Below are the code and all the weights of a small trained network. Each question names an input and a class and asks about switching units off, where a switched-off unit gives its printed mean instead of its output.

import numpy as np


def w(rows, s, z=0):
    codes = np.array(rows[::2]) - 128.0
    scale = np.full(codes.shape[1], s)
    scale[-1] = z or s
    return codes * scale


def norm(h):
    return h / np.sqrt((h * h).mean(-1, keepdims=True) + 1e-5)


def f(y):
    return y / 2 * (1 + np.tanh(0.7978845608 * (y + 0.044715 * y**3)))


def log_softmax(a):
    a = a - a.max(-1, keepdims=True)
    return a - np.log(np.exp(a).sum(-1, keepdims=True))


def net(x, mask):
    res = np.array(x, float).reshape(1, 3) / 4 @ E
    u = 0
    for l in range(4):
        y = f(norm(res) @ A[l][:, :-1].T + A[l][:, -1])
        res = res + np.where(mask[u : u + 3], y, B[l][:, -1]) @ B[l][:, :-1]
        u += 3
    return log_softmax(norm(res)[-1] @ U[:, :-1].T + U[:, -1])


A, B = {}, {}
E = w([
[100,123,202,119,219,201,28,19,153,82,186,120],'x0',
[85,89,203,159,47,53,145,137,153,165,254,49],'x1',
[112,175,138,180,127,181,224,74,64,154,173,146],'x2',
],0.0081)
A[0] = w([
[143,143,102,112,99,87,220,204,125,177,100,144,91],'0.n0',
[134,129,142,165,141,144,254,97,112,142,162,126,2],'0.n1',
[148,143,120,150,151,192,216,83,112,138,132,158,45],'0.n2',
],0.01,0.0054)
B[0] = w([
[123,126,126,193,53,182,177,144,153,11,117,125,255],'0.n0',
[72,219,138,82,70,144,89,154,80,164,133,154,199],'0.n1',
[105,196,149,97,127,73,83,131,119,117,133,130,201],'0.n2',
],0.012,0.0082)
A[1] = w([
[113,149,167,116,163,168,89,82,134,114,151,139,1],'1.n0',
[162,142,86,128,172,84,161,114,103,134,65,155,43],'1.n1',
[131,190,117,125,134,253,185,109,85,154,93,196,210],'1.n2',
],0.016,0.0014)
B[1] = w([
[133,138,74,177,43,208,197,114,91,56,83,129,234],'1.n0',
[180,183,138,122,162,113,162,119,166,56,120,116,159],'1.n1',
[178,224,128,117,191,2,136,53,120,70,147,124,251],'1.n2',
],0.0081,0.014)
A[2] = w([
[138,87,111,86,90,129,13,229,225,60,44,129,1],'2.n0',
[83,103,206,178,50,113,219,124,117,198,254,89,62],'2.n1',
[164,125,117,209,149,132,250,25,122,135,182,90,54],'2.n2',
],0.013,0.0015)
B[2] = w([
[80,248,144,106,120,64,124,89,47,172,171,131,196],'2.n0',
[198,220,81,92,254,81,108,86,124,48,48,165,252],'2.n1',
[70,80,206,85,88,106,90,188,134,137,155,123,241],'2.n2',
],0.0089,0.013)
A[3] = w([
[85,127,224,146,180,229,47,2,139,83,219,120,39],'3.n0',
[58,147,218,120,57,180,108,84,90,115,201,126,194],'3.n1',
[130,194,176,132,220,117,66,97,170,41,153,142,252],'3.n2',
],0.018,0.0025)
B[3] = w([
[144,247,101,153,47,58,202,164,124,42,104,152,170],'3.n0',
[104,57,144,131,164,143,97,138,113,183,145,110,180],'3.n1',
[134,59,123,125,157,161,105,131,154,183,131,113,252],'3.n2',
],0.014,0.038)
U = w([
[108,134,128,169,38,112,181,181,112,33,95,110,186],'0',
[204,117,114,87,210,114,102,106,188,90,81,107,184],'1',
[72,228,153,107,128,84,92,104,60,174,167,115,135],'2',
[100,11,189,114,137,173,91,147,124,157,161,92,249],'3',
[176,108,160,87,61,179,199,88,137,180,147,140,3],'4',
[180,104,143,104,60,162,164,109,136,176,157,187,13],'5',
[113,99,145,96,72,153,180,97,153,171,127,185,33],'6',
[145,103,142,89,58,174,177,85,152,166,157,183,16],'7',
],0.013,0.0043)

Each question gives the input, the list of numbers given to net, and the class t.
The units are the neurons (one row each of A and B). Each row of codes is followed by its name. A weight is (code - 128) times the scale printed after its matrix; where a second scale follows, it is the last column's (A, B and U).
mask holds one flag per neuron, layer by layer. A switched-off neuron (its flag False) gives its mean, the last column of its row in B, instead of its output. The means were averaged over made-up inputs and are rounded, as every weight is.
A unit's drop is (log p(t) with every unit on - log p(t) with that unit switched off) / (log p(t) with every unit on - log p(t) with every unit switched off).
The circuit of an input: a set's keep is (log p(t) with only the set's units on - log p(t) with every unit switched off) / (log p(t) with every unit on - log p(t) with every unit switched off). Starting from all 12 units, units are removed one at a time, each time the one whose removal leaves the highest keep (on an exact tie, the one counted first), for as long as the keep stays at least 0.8.
units of the circuit, in order: the units of the circuit, biggest drop first
unit that matters most: the unit with the biggest drop
top k neurons: the k neurons with the biggest drops, biggest first
top k neurons in layer l: the k neurons of layer l with the biggest drops, biggest first
drop when u is switched off: that unit's drop, to one decimal
input [1,6,1], class 1: unit that matters most	2.n1
input [-1,-4,5], class 2: top 4 neurons	[0.n1, 2.n1, 0.n2, 1.n2]
input [-3,-1,7], class 2: top 2 neurons	[0.n1, 2.n2]
input [4,-1,-4], class 0: units of the circuit, in order	[3.n0, 2.n1]
input [-5,-5,-4], class 0: top 4 neurons	[0.n0, 2.n1, 3.n2, 3.n1]
input [7,8,-2], class 1: units of the circuit, in order	[2.n1, 3.n2, 1.n2, 3.n0]
input [0,0,-1], class 3: top 4 neurons	[3.n0, 2.n1, 3.n1, 1.n1]
input [8,7,3], class 0: top 2 neurons	[3.n0, 1.n0]
input [3,-1,1], class 3: top 3 neurons	[3.n1, 1.n0, 2.n2]
input [7,1,-7], class 0: top 3 neurons	[3.n0, 1.n0, 0.n2]
input [-3,3,-5], class 2: units of the circuit, in order	[2.n0, 1.n2]
input [-1,0,3], class 3: top 3 neurons	[3.n0, 3.n1, 2.n1]
input [4,-5,8], class 2: top 2 neurons	[2.n1, 0.n2]
input [-3,-3,0], class 3: top neuron in layer 2	[2.n1]
input [-2,-2,-1], class 3: top 3 neurons	[3.n0, 1.n0, 2.n1]
input [1,1,-2], class 3: top 2 neurons	[3.n1, 0.n0]
input [4,-2,6], class 2: top 2 neurons	[3.n0, 2.n1]
input [4,7,-2], class 1: top 2 neurons	[2.n1, 3.n1]
input [2,3,0], class 3: top 3 neurons	[3.n2, 0.n0, 2.n2]
input [-6,0,-7], class 2: units of the circuit, in order	[2.n0]
input [4,8,-7], class 1: top 2 neurons in layer 3	[3.n1, 3.n2]
input [2,-3,0], class 3: top 2 neurons in layer 2	[2.n2, 2.n1]
input [4,2,-6], class 2: top 2 neurons in layer 3	[3.n2, 3.n0]
input [-3,8,1], class 1: drop when 2.n1 is switched off	1.9
input [7,3,6], class 0: drop when 3.n0 is switched off	1.8
input [7,0,6], class 0: drop when 2.n2 is switched off	0.0
input [4,6,-7], class 2: drop when 2.n0 is switched off	3.0
input [3,1,0], class 3: unit that matters most	3.n1
